Below are the code and all the weights of a small trained network. Each question names an input and a target symbol and asks about switching units off, where a switched-off unit gives its printed mean instead of its output.

import numpy as np


def w(rows, s, z=0):
    codes = np.array(rows[::2]) - 128.0
    scale = np.full(codes.shape[1], s)
    scale[-1] = z or s
    return codes * scale


def f(y):
    return np.maximum(y, 0)


def softmax(a):
    e = np.exp(a - a.max(-1, keepdims=True))
    return e / e.sum(-1, keepdims=True)


def log_softmax(a):
    a = a - a.max(-1, keepdims=True)
    return a - np.log(np.exp(a).sum(-1, keepdims=True))


def net(x, mask):
    ids = ['ΞΦΩαβδεζηθμτ'.index(c) for c in x.split()]
    T = len(ids)
    res = E[ids] + P[:T]
    u = 0
    for l in range(2):
        r = res
        for j in range(2):
            rows = slice(3 * j, 3 * j + 3)
            q, k, v = (r @ M[l][rows].T for M in (Q, K, V))
            z = softmax(np.where(np.tri(T) > 0, q @ k.T / 3**0.5, -1e9)) @ v
            o = O[l][rows]
            res = res + np.where(mask[u + j], z, o[:, -1]) @ o[:, :-1]
        u += 2
        y = f(res @ A[l][:, :-1].T + A[l][:, -1])
        res = res + np.where(mask[u : u + 8], y, B[l][:, -1]) @ B[l][:, :-1]
        u += 8
    return log_softmax(res[-1] @ U[:, :-1].T + U[:, -1])


Q, K, V, O, A, B = {}, {}, {}, {}, {}, {}
E = w([
[247,153,117,190],'Ξ',
[50,106,58,119],'Φ',
[60,181,69,117],'Ω',
[123,175,117,145],'α',
[81,123,149,255],'β',
[226,125,109,101],'δ',
[121,177,123,132],'ε',
[76,158,215,145],'ζ',
[120,113,213,58],'η',
[92,59,27,86],'θ',
[179,143,108,241],'μ',
[116,159,140,104],'τ',
],0.0077)
P = w([
[131,250,157,116],'0',
[134,191,155,132],'1',
[130,156,157,148],'2',
[132,125,164,152],'3',
[136,103,161,157],'4',
[135,87,164,161],'5',
[143,68,164,161],'6',
[140,56,164,168],'7',
[142,45,167,174],'8',
[141,35,163,175],'9',
[142,24,163,177],'10',
[140,16,166,181],'11',
],0.0024)
Q[0] = w([
[103,119,67,187],'0.h0',
[130,134,220,151],'0.h0',
[185,141,52,132],'0.h0',
[255,163,195,151],'0.h1',
[70,114,169,79],'0.h1',
[167,113,101,98],'0.h1',
],0.022)
K[0] = w([
[137,141,77,204],'0.h0',
[94,136,226,121],'0.h0',
[213,130,89,146],'0.h0',
[252,98,190,161],'0.h1',
[51,129,169,77],'0.h1',
[166,114,98,86],'0.h1',
],0.023)
V[0] = w([
[184,116,123,92],'0.h0',
[251,145,54,179],'0.h0',
[101,164,91,234],'0.h0',
[91,103,254,77],'0.h1',
[207,130,70,135],'0.h1',
[128,120,132,121],'0.h1',
],0.0064)
O[0] = w([
[110,110,100,174,48],'0.h0',
[116,2,132,147,3],'0.h0',
[153,80,177,53,213],'0.h0',
[139,14,143,168,202],'0.h1',
[166,203,115,152,87],'0.h1',
[133,124,125,134,114],'0.h1',
],0.0062,0.00049)
A[0] = w([
[154,118,216,173,95],'0.n0',
[208,166,161,28,156],'0.n1',
[88,119,128,139,253],'0.n2',
[108,199,105,252,139],'0.n3',
[78,91,64,92,146],'0.n4',
[161,40,176,159,103],'0.n5',
[178,148,34,105,100],'0.n6',
[100,153,97,56,126],'0.n7',
],0.013,0.0039)
B[0] = w([
[200,108,124,57,210],'0.n0',
[72,215,163,29,197],'0.n1',
[110,75,195,224,253],'0.n2',
[125,254,139,43,215],'0.n3',
[111,158,28,101,172],'0.n4',
[178,52,111,207,185],'0.n5',
[98,29,152,68,164],'0.n6',
[107,98,85,183,152],'0.n7',
],0.021,0.004)
Q[1] = w([
[67,192,219,254],'1.h0',
[53,14,235,78],'1.h0',
[7,100,9,150],'1.h0',
[123,114,196,159],'1.h1',
[122,167,93,160],'1.h1',
[195,132,188,89],'1.h1',
],0.022)
K[1] = w([
[63,181,151,253],'1.h0',
[33,44,201,87],'1.h0',
[76,88,8,145],'1.h0',
[144,135,167,146],'1.h1',
[130,161,94,133],'1.h1',
[53,132,178,140],'1.h1',
],0.026)
V[1] = w([
[147,135,144,169],'1.h0',
[169,93,154,200],'1.h0',
[95,255,135,109],'1.h0',
[164,173,139,199],'1.h1',
[92,82,83,43],'1.h1',
[243,103,89,16],'1.h1',
],0.0092)
O[1] = w([
[124,122,133,92,99],'1.h0',
[142,160,104,62,40],'1.h0',
[88,43,193,124,254],'1.h0',
[66,113,162,169,77],'1.h1',
[208,140,62,82,137],'1.h1',
[254,227,155,188,93],'1.h1',
],0.0096,0.005)
A[1] = w([
[50,237,196,11,79],'1.n0',
[201,73,91,163,49],'1.n1',
[134,123,63,126,81],'1.n2',
[171,6,131,190,146],'1.n3',
[125,193,177,54,186],'1.n4',
[71,184,159,75,253],'1.n5',
[108,169,126,29,164],'1.n6',
[159,13,92,229,124],'1.n7',
],0.012,0.0047)
B[1] = w([
[151,138,29,238,248],'1.n0',
[161,162,215,100,167],'1.n1',
[143,80,63,70,173],'1.n2',
[206,53,102,118,202],'1.n3',
[31,114,116,88,220],'1.n4',
[141,166,253,9,238],'1.n5',
[116,196,158,174,178],'1.n6',
[60,194,134,214,188],'1.n7',
],0.02,0.011)
U = w([
[214,183,149,149,41],'Ξ',
[52,66,76,143,71],'Φ',
[54,186,193,85,227],'Ω',
[175,40,198,2,149],'α',
[134,119,121,137,14],'β',
[135,124,120,136,8],'δ',
[170,74,130,205,253],'ε',
[131,121,123,134,15],'ζ',
[134,124,122,139,22],'η',
[160,135,60,90,192],'θ',
[123,156,96,214,77],'μ',
[133,123,122,133,7],'τ',
],0.0053,0.0039)

Each question gives the input, a string of symbols that net reads in full, and the target symbol t.
The units are the heads (3 rows each of Q, K, V and O) and the neurons (one row each of A and B). Each row of codes is followed by its name. A weight is (code - 128) times the scale printed after its matrix; where a second scale follows, it is the last column's (O, A, B and U).
mask holds one flag per unit, layer by layer, with each layer's heads first. A switched-off unit (its flag False) gives its mean, the last column of its rows in O or B, instead of its output. The means were averaged over made-up inputs and are rounded, as every weight is.
A unit's drop is (log p(t) with every unit on - log p(t) with that unit switched off) / (log p(t) with every unit on - log p(t) with every unit switched off).
The circuit of an input: a set's keep is (log p(t) with only the set's units on - log p(t) with every unit switched off) / (log p(t) with every unit on - log p(t) with every unit switched off). Starting from the 12 units with the biggest drops (on a tie, the unit counted first), units are removed one at a time, each time the one whose removal leaves the highest keep (on an exact tie, the one counted first), for as long as the keep stays at least 0.8.
units of the circuit, in order: the units of the circuit, biggest drop first
unit that matters most: the unit with the biggest drop
k most important neurons: the k neurons with the biggest drops, biggest first
top k neurons in layer l: the k neurons of layer l with the biggest drops, biggest first
which heads matter: for each layer, one digit per head in row order, 1 if its drop is at least 0.15 and else 0, layers parted by /
input Φ ε η ε ζ α Ω δ μ, target Ω: units of the circuit, in order : [0.n3, 1.n4]
input ζ δ δ η Ξ η β θ ζ, target α: units of the circuit, in order : [1.n0, 0.n1]
input δ β η η Ξ δ η δ η η, target ε: unit that matters most : 0.h1
input δ δ β ζ α β δ Φ Ω ζ β, target ε: units of the circuit, in order : [0.n5, 1.n3]
input ε η τ δ, target Ω: units of the circuit, in order : [0.n1, 1.n4]
input η θ Φ ζ β Ω θ β δ δ Φ, target θ: units of the circuit, in order : [0.n4, 1.h1, 1.n2]
input α β δ δ ζ μ θ β, target α: 3 most important neurons : [0.n3, 0.n5, 1.n0]
input ε τ ζ β μ Ω α ζ ε, target α: 2 most important neurons : [0.n4, 0.n0]
input δ μ τ η η η η Φ τ ζ η δ, target α: which heads matter : 01 / 10
input Ξ δ Ω, target Ξ: units of the circuit, in order : [0.n2, 1.h1, 0.n6, 0.n7]
input Ω α ε Ω μ α, target α: top 4 neurons in layer 1 : [1.n5, 1.n3, 1.n6, 1.n7]
input Ω β ζ Ω δ η η μ β Φ θ, target θ: 3 most important neurons : [1.n2, 0.n4, 1.n5]
input ε θ α θ δ θ ε, target α: 2 most important neurons : [1.n5, 0.n1]
input ε ζ Φ Ω Ξ η η, target α: 3 most important neurons : [0.n1, 1.n0, 0.n5]
input η η β ζ Ξ, target Ω: top 3 neurons in layer 1 : [1.n5, 1.n4, 1.n3]
input η ζ Ξ θ δ α θ Φ μ η μ Φ, target μ: units of the circuit, in order : [0.n3, 0.n1, 1.n7]
input μ η Ω τ Φ Ξ Φ, target Ξ: unit that matters most : 0.n2
input δ θ η η δ δ η δ, target ε: 2 most important neurons : [0.n6, 1.n3]
input τ Φ Φ δ τ ζ δ ζ ε Ω δ τ, target α: units of the circuit, in order : [1.n0, 0.n1]
input η ζ η η η δ δ ζ η α ζ, target ε: top 3 neurons in layer 1 : [1.n5, 1.n3, 1.n7]
